Read these off the array that follows. Counting starts at 1.
1) Read off the entry at row 3, column 1.
2) Read off the entry directly above 117.
3) Read off the entry directly below 111.
4) Read off the entry in the bottom-right corner.
5) Read off the maximum.
6) Read off the entry in row 2 and column 1.
[[108, 141, 123, 149],
 [117, 142, 112, 135],
 [120, 128, 146, 155],
 [118, 136, 110, 141],
 [110, 135, 110, 148],
 [108, 137, 109, 144],
 [135, 124, 131, 122],
 [129, 129, 146, 144],
 [132, 129, 137, 135],
 [111, 134, 124, 148],
 [118, 122, 109, 121],
 [123, 130, 142, 149]]
1) 120
2) 108
3) 118
4) 149
5) 155
6) 117

arr =
[[131 101 110 122 127 123 100 113 100 126 133]
 [128 130 133 122 127 145 139 128 137 122 126]
 [128 130 125 122 127 104 124 129 122 125 129]
 [152 132 129 123 110 135 123 121 129 115 118]
 [125 152 145 120 125 135 148 124 143 136 136]
 [142 135 127 125 121 147 136 124 121 146 154]
 [104 111 112 148 135 140 109 136 106 148 146]
 [116 144 137 127 140 121 130 125 133 135 131]
 [130 107 109 128 151 131 110 132 114 142 138]]
Report the entry in the top-right corner.
133
The entry directly below the centre entry is 147
Report the smallest entry in the last row.
107
Report the last entry, reading row by row.
138
Report the entry just left of the centre entry.
125
The bottom-left entry: 130
Report the 1st entry, reading row by row.
131
Report the fourth entry in reading order.
122
The second-last entry, reading row by row: 142
The entry just left of the largest entry is 146
Report the entry just right of 115.
118
Report the 3rd entry from the end, reading row by row.
114
The largest entry in the first column -> 152
Report the second entry in reading order.
101
Report the fourth-last entry, reading row by row.
132
Report the largest entry in the last row.
151
Report the entry directly above the largest entry.
136
The entry directly below 115 -> 136
Report the second entry on the main diagonal.
130
The entry directly above 143: 129
The entry directly below 113 -> 128
Report the first entry in the row that holds the largest entry.
142
The entry just right of the centre entry -> 148
The entry directly above 107 is 144
The entry directly below the largest entry -> 146
Report the third entry on the main diagonal.
125
Report the entry directly above the centre entry.
135
The largest entry in the last column -> 154
The entry just right of 113 -> 100

A = [118 129 129 127 103 125 147 136]
Find the second smallest entry.
118
The third entry from the right -> 125
The fourth entry -> 127

a =
[[133 127 140 142]
 [132 128 132 142]
 [130 145 106 139]
 [124 130 131 129]
 [135 121 126 138]
 [130 131 128 138]
 [145 124 125 154]
 [136 122 124 134]
 [132 114 139 129]
 [125 131 132 131]
 [146 112 115 132]
 [129 129 126 143]
 [130 124 138 133]
 [113 132 141 114]]
Indices start at 1.
Find the bottom entry of the column that holds the smallest entry.
A: 141
The entry directly above the largest entry -> 138
Find the entry directly below the largest entry.
A: 134
Find the entry in the top-left corner.
A: 133
Find the entry in row 1 and column 2.
A: 127
Find the entry in the top-right corner.
A: 142
The entry at row 1, column 3 is 140
Find the entry just left of the smallest entry.
A: 145
The entry in the bottom-left corner: 113
The entry in row 3 and column 1 is 130
Find the entry at row 2, column 2.
A: 128
Find the maximum.
A: 154
Find the bottom entry of the column that holds the largest entry.
A: 114
Find the entry in row 2 and column 1.
A: 132
The minimum -> 106
Find the entry in row 2 and column 3.
A: 132
Find the entry directly above 122.
A: 124
Find the entry directly above 113.
A: 130
